Below are the code and all the weights of a small trained network. Each question names an input and a target symbol and asks about switching units off, where a switched-off unit gives its printed mean instead of its output.

import numpy as np


def w(rows, s, z=0):
    codes = np.array(rows[::2]) - 128.0
    scale = np.full(codes.shape[1], s)
    scale[-1] = z or s
    return codes * scale


def f(y):
    return y / 2 * (1 + np.tanh(0.7978845608 * (y + 0.044715 * y**3)))


def softmax(a):
    e = np.exp(a - a.max(-1, keepdims=True))
    return e / e.sum(-1, keepdims=True)


def log_softmax(a):
    a = a - a.max(-1, keepdims=True)
    return a - np.log(np.exp(a).sum(-1, keepdims=True))


def net(x, mask):
    ids = ['Σαβγετ'.index(c) for c in x.split()]
    T = len(ids)
    res = E[ids] + P[:T]
    r = res
    for j in range(2):
        rows = slice(2 * j, 2 * j + 2)
        q, k, v = (r @ M[0][rows].T for M in (Q, K, V))
        z = softmax(np.where(np.tri(T) > 0, q @ k.T / 2**0.5, -1e9)) @ v
        o = O[0][rows]
        res = res + np.where(mask[j], z, o[:, -1]) @ o[:, :-1]
    y = f(res @ A[0][:, :-1].T + A[0][:, -1])
    res = res + np.where(mask[2:14], y, B[0][:, -1]) @ B[0][:, :-1]
    return log_softmax(res[-1] @ U[:, :-1].T + U[:, -1])


Q, K, V, O, A, B = {}, {}, {}, {}, {}, {}
E = w([
[246,2,108,6,90,45],'Σ',
[146,146,208,104,119,78],'α',
[91,67,206,70,164,235],'β',
[3,131,133,184,236,147],'γ',
[184,168,10,129,60,169],'ε',
[208,197,148,75,215,202],'τ',
],0.0082)
P = w([
[111,177,112,2,129,70],'0',
[220,87,136,172,116,191],'1',
[93,119,129,143,152,162],'2',
[156,155,137,133,149,47],'3',
[223,84,137,174,118,194],'4',
[86,113,123,146,157,166],'5',
[159,159,147,136,149,46],'6',
[226,78,142,173,122,191],'7',
[85,115,122,149,160,169],'8',
[161,164,153,141,148,46],'9',
[218,81,150,187,122,183],'10',
],0.0093)
Q[0] = w([
[136,118,174,131,66,217],'h1',
[34,169,110,177,203,115],'h1',
[235,74,172,252,117,176],'h2',
[133,72,147,90,109,69],'h2',
],0.021)
K[0] = w([
[107,120,130,76,122,170],'h1',
[123,111,148,195,200,129],'h1',
[108,190,100,5,94,160],'h2',
[133,85,151,105,116,96],'h2',
],0.031)
V[0] = w([
[148,136,124,117,220,169],'h1',
[87,78,142,88,76,209],'h1',
[82,240,60,176,160,200],'h2',
[79,24,82,102,254,148],'h2',
],0.014)
O[0] = w([
[178,112,180,76,142,216,255],'h1',
[118,224,61,164,107,214,74],'h1',
[127,121,6,253,225,102,32],'h2',
[181,255,238,226,47,163,179],'h2',
],0.0075,0.003)
A[0] = w([
[87,212,135,101,207,91,62],'n1',
[60,177,151,132,126,21,144],'n2',
[168,76,125,194,140,149,23],'n3',
[86,167,174,138,181,127,254],'n4',
[154,100,137,125,73,125,28],'n5',
[155,178,61,107,75,33,36],'n6',
[114,135,144,63,126,117,253],'n7',
[124,94,94,165,165,140,106],'n8',
[123,159,168,162,104,148,95],'n9',
[114,84,101,100,140,141,216],'n10',
[214,196,110,81,144,46,116],'n11',
[115,253,118,80,153,93,217],'n12',
],0.013,0.0043)
B[0] = w([
[94,162,197,67,203,128,148],'n1',
[159,47,26,90,160,188,168],'n2',
[99,133,151,103,248,92,178],'n3',
[188,154,136,153,97,133,199],'n4',
[165,122,166,65,160,164,178],'n5',
[186,153,208,112,88,212,156],'n6',
[124,142,123,140,110,39,254],'n7',
[90,61,106,36,88,98,181],'n8',
[60,127,83,121,116,136,191],'n9',
[149,171,120,204,92,146,186],'n10',
[24,174,99,167,138,177,208],'n11',
[161,61,124,156,157,108,188],'n12',
],0.017,0.0091)
U = w([
[69,140,156,96,126,150,18],'Σ',
[187,120,125,241,82,74,253],'α',
[79,122,123,150,92,253,154],'β',
[25,192,129,182,175,118,73],'γ',
[56,54,43,144,130,112,155],'ε',
[200,74,163,128,212,186,91],'τ',
],0.0066,0.0037)

Each question gives the input, a string of symbols that net reads in full, and the target symbol t.
The units are the heads (2 rows each of Q, K, V and O) and the neurons (one row each of A and B). Each row of codes is followed by its name. A weight is (code - 128) times the scale printed after its matrix; where a second scale follows, it is the last column's (O, A, B and U).
mask holds one flag per unit, heads first, then neurons. A switched-off unit (its flag False) gives its mean, the last column of its rows in O or B, instead of its output. The means were averaged over made-up inputs and are rounded, as every weight is.
A unit's drop is (log p(t) with every unit on - log p(t) with that unit switched off) / (log p(t) with every unit on - log p(t) with every unit switched off).
The circuit of an input: a set's keep is (log p(t) with only the set's units on - log p(t) with every unit switched off) / (log p(t) with every unit on - log p(t) with every unit switched off). Starting from the 12 units with the biggest drops (on a tie, the unit counted first), units are removed one at a time, each time the one whose removal leaves the highest keep (on an exact tie, the one counted first), for as long as the keep stays at least 0.8.
units of the circuit, in order: the units of the circuit, biggest drop first
unit that matters most: the unit with the biggest drop
top k neurons: the k neurons with the biggest drops, biggest first
heads that matter: for each layer, one digit per head in row order, 1 if its drop is at least 0.15 and else 0, layers parted by /
drop when u is switched off: that unit's drop, to one decimal
input ε β β τ ε, target ε: unit that matters most -> h2
input ε γ ε Σ β α α ε τ, target τ: units of the circuit, in order -> [h2 n11 n7]
input α α τ, target τ: units of the circuit, in order -> [n11 h1]
input τ γ γ α Σ ε α ε, target τ: heads that matter -> 10
input β Σ α γ α ε ε Σ α τ γ, target β: top 3 neurons -> [n7 n9 n12]
input γ β α γ Σ, target γ: units of the circuit, in order -> [h2 n3 n11]
input α ε α ε, target β: heads that matter -> 10
input β α τ β ε τ α γ, target β: heads that matter -> 11
input γ τ τ α ε ε β β, target γ: heads that matter -> 01
input γ Σ ε α ε, target γ: heads that matter -> 01
input τ γ ε β α, target τ: units of the circuit, in order -> [h1 n11]
input γ α α γ, target τ: heads that matter -> 01
input Σ ε Σ τ τ, target Σ: heads that matter -> 01
input Σ α ε β ε ε, target ε: units of the circuit, in order -> [h2 n8]
input ε ε τ ε τ τ α ε α β γ, target ε: units of the circuit, in order -> [h2]
input ε ε τ α, target ε: heads that matter -> 11
input ε ε ε Σ, target Σ: top 2 neurons -> [n7 n5]
input τ τ α α Σ τ α ε γ α α, target τ: top 3 neurons -> [n7 n11 n3]
input ε ε ε γ γ τ ε ε ε τ, target γ: top 3 neurons -> [n11 n1 n2]
input τ α β α, target ε: drop when h1 is switched off -> 0.3
input Σ α γ β α, target Σ: drop when n2 is switched off -> 0.0
input τ α α τ Σ α γ, target τ: drop when n1 is switched off -> 0.2
